Here is a tiny trained network, its code and every weight. The questions are about switching its units off for an input and a class, where a switched-off unit gives its printed mean instead of its output.

import numpy as np


def w(rows, s, z=0):
    codes = np.array(rows[::2]) - 128.0
    scale = np.full(codes.shape[1], s)
    scale[-1] = z or s
    return codes * scale


def norm(h):
    return h / np.sqrt((h * h).mean(-1, keepdims=True) + 1e-5)


def f(y):
    return np.maximum(y, 0)


def log_softmax(a):
    a = a - a.max(-1, keepdims=True)
    return a - np.log(np.exp(a).sum(-1, keepdims=True))


def net(x, mask):
    res = np.array(x, float).reshape(1, 3) / 4 @ E
    u = 0
    for l in range(2):
        y = f(norm(res) @ A[l][:, :-1].T + A[l][:, -1])
        res = res + np.where(mask[u : u + 12], y, B[l][:, -1]) @ B[l][:, :-1]
        u += 12
    return log_softmax(norm(res)[-1] @ U[:, :-1].T + U[:, -1])


A, B = {}, {}
E = w([
[46,176,152,83,70,168],'x0',
[176,201,48,183,53,103],'x1',
[214,133,253,51,122,66],'x2',
],0.0042)
A[0] = w([
[167,78,71,164,226,184,113],'L0N0',
[159,98,238,24,185,117,101],'L0N1',
[132,211,66,195,108,75,254],'L0N2',
[210,155,182,128,121,161,43],'L0N3',
[38,133,208,60,2,207,39],'L0N4',
[174,96,217,139,89,143,23],'L0N5',
[32,110,106,105,35,225,135],'L0N6',
[126,75,245,12,226,152,50],'L0N7',
[49,46,129,162,237,241,121],'L0N8',
[135,159,210,73,110,146,22],'L0N9',
[188,116,138,170,227,159,75],'L0N10',
[194,181,153,186,239,66,87],'L0N11',
],0.0055,0.0045)
B[0] = w([
[81,166,107,69,158,23,181],'L0N0',
[158,111,32,107,163,157,222],'L0N1',
[131,45,216,92,118,135,254],'L0N2',
[94,127,64,112,176,239,146],'L0N3',
[138,204,131,153,189,2,198],'L0N4',
[117,85,73,53,172,205,144],'L0N5',
[187,124,79,109,175,51,213],'L0N6',
[148,173,217,237,25,119,219],'L0N7',
[148,47,138,158,45,147,220],'L0N8',
[89,88,72,102,207,199,158],'L0N9',
[70,214,146,127,183,75,153],'L0N10',
[57,196,158,140,173,103,165],'L0N11',
],0.0065,0.006)
A[1] = w([
[61,93,158,36,219,215,93],'L1N0',
[2,131,160,133,158,188,159],'L1N1',
[202,200,178,108,139,149,58],'L1N2',
[74,243,103,187,217,30,103],'L1N3',
[182,119,150,167,114,97,62],'L1N4',
[156,108,149,234,48,116,103],'L1N5',
[182,215,73,228,166,217,123],'L1N6',
[104,178,89,86,86,91,8],'L1N7',
[152,127,175,128,22,139,84],'L1N8',
[216,212,133,82,151,220,3],'L1N9',
[110,72,158,222,212,121,58],'L1N10',
[99,74,58,125,159,169,111],'L1N11',
],0.0093,0.0064)
B[1] = w([
[179,24,105,75,62,89,153],'L1N0',
[208,149,217,64,14,162,141],'L1N1',
[29,129,45,192,178,150,198],'L1N2',
[129,189,99,58,130,21,255],'L1N3',
[122,159,121,107,58,174,167],'L1N4',
[140,144,200,114,102,185,220],'L1N5',
[219,8,186,59,56,141,151],'L1N6',
[61,210,132,134,173,87,138],'L1N7',
[116,181,166,160,94,191,184],'L1N8',
[41,51,36,214,201,189,170],'L1N9',
[79,231,97,153,145,145,175],'L1N10',
[113,125,93,157,184,173,165],'L1N11',
],0.011,0.0063)
U = w([
[37,216,51,90,161,53,160],'0',
[43,49,24,190,197,209,147],'1',
[73,212,204,170,80,212,149],'2',
[164,83,173,56,78,99,209],'3',
[231,121,192,245,240,97,9],'4',
[216,116,198,250,227,88,9],'5',
[235,123,193,228,249,106,9],'6',
[218,114,198,234,229,91,9],'7',
],0.016,0.013)

Each question gives the input, the list of numbers given to net, and the class t.
The units are the neurons (one row each of A and B). Each row of codes is followed by its name. A weight is (code - 128) times the scale printed after its matrix; where a second scale follows, it is the last column's (A, B and U).
mask holds one flag per neuron, layer by layer. A switched-off neuron (its flag False) gives its mean, the last column of its row in B, instead of its output. The means were averaged over made-up inputs and are rounded, as every weight is.
A unit's drop is (log p(t) with every unit on - log p(t) with that unit switched off) / (log p(t) with every unit on - log p(t) with every unit switched off).
The circuit of an input: a set's keep is (log p(t) with only the set's units on - log p(t) with every unit switched off) / (log p(t) with every unit on - log p(t) with every unit switched off). Starting from the 12 units with the biggest drops (on a tie, the unit counted first), units are removed one at a time, each time the one whose removal leaves the highest keep (on an exact tie, the one counted first), for as long as the keep stays at least 0.8.
circuit, biggest first: the units of the circuit, biggest drop first
most important unit: the unit with the biggest drop
k most important neurons: the k neurons with the biggest drops, biggest first
k most important neurons of layer l: the k neurons of layer l with the biggest drops, biggest first
input [3,5,-4], class 2: most important unit -> L0N1
input [4,6,-5], class 2: 3 most important neurons -> (L0N1 L0N2 L0N0)
input [-2,-5,5], class 1: 4 most important neurons -> (L0N1 L0N8 L0N2 L0N5)
input [-3,8,-6], class 2: circuit, biggest first -> (L0N2 L1N5)
input [-8,8,7], class 0: 3 most important neurons of layer 1 -> (L1N2 L1N8 L1N5)
input [3,0,3], class 3: circuit, biggest first -> (L1N6 L0N2 L0N1 L0N0)
input [4,1,-6], class 1: 2 most important neurons -> (L0N7 L0N6)
input [1,5,-2], class 2: circuit, biggest first -> (L0N2 L1N8)
input [0,-8,-7], class 2: 2 most important neurons -> (L0N1 L0N8)
input [-3,-2,2], class 3: 3 most important neurons -> (L1N6 L0N2 L0N4)
input [-7,0,7], class 0: circuit, biggest first -> (L0N11 L0N2)
input [-8,4,-8], class 0: 2 most important neurons -> (L0N0 L0N7)
input [-8,0,8], class 0: 3 most important neurons of layer 0 -> (L0N11 L0N10 L0N8)
input [-7,-3,-5], class 0: circuit, biggest first -> (L0N0)
input [3,-2,1], class 3: 4 most important neurons -> (L0N2 L1N6 L0N7 L0N1)
input [-6,7,-5], class 2: 4 most important neurons -> (L0N2 L0N1 L0N4 L0N6)
input [4,-5,1], class 2: 3 most important neurons of layer 0 -> (L0N7 L0N8 L0N0)
input [-6,-3,-5], class 0: 2 most important neurons of layer 0 -> (L0N0 L0N10)
input [-3,4,-1], class 2: 4 most important neurons -> (L0N1 L0N2 L0N9 L0N6)
input [-1,0,0], class 3: most important unit -> L1N1
input [2,-2,5], class 1: 2 most important neurons -> (L0N1 L1N9)
input [2,6,-7], class 1: 3 most important neurons -> (L0N7 L0N4 L0N2)
input [-1,-8,8], class 1: 3 most important neurons of layer 0 -> (L0N1 L0N2 L0N8)
input [2,-5,6], class 1: 2 most important neurons of layer 0 -> (L0N1 L0N8)
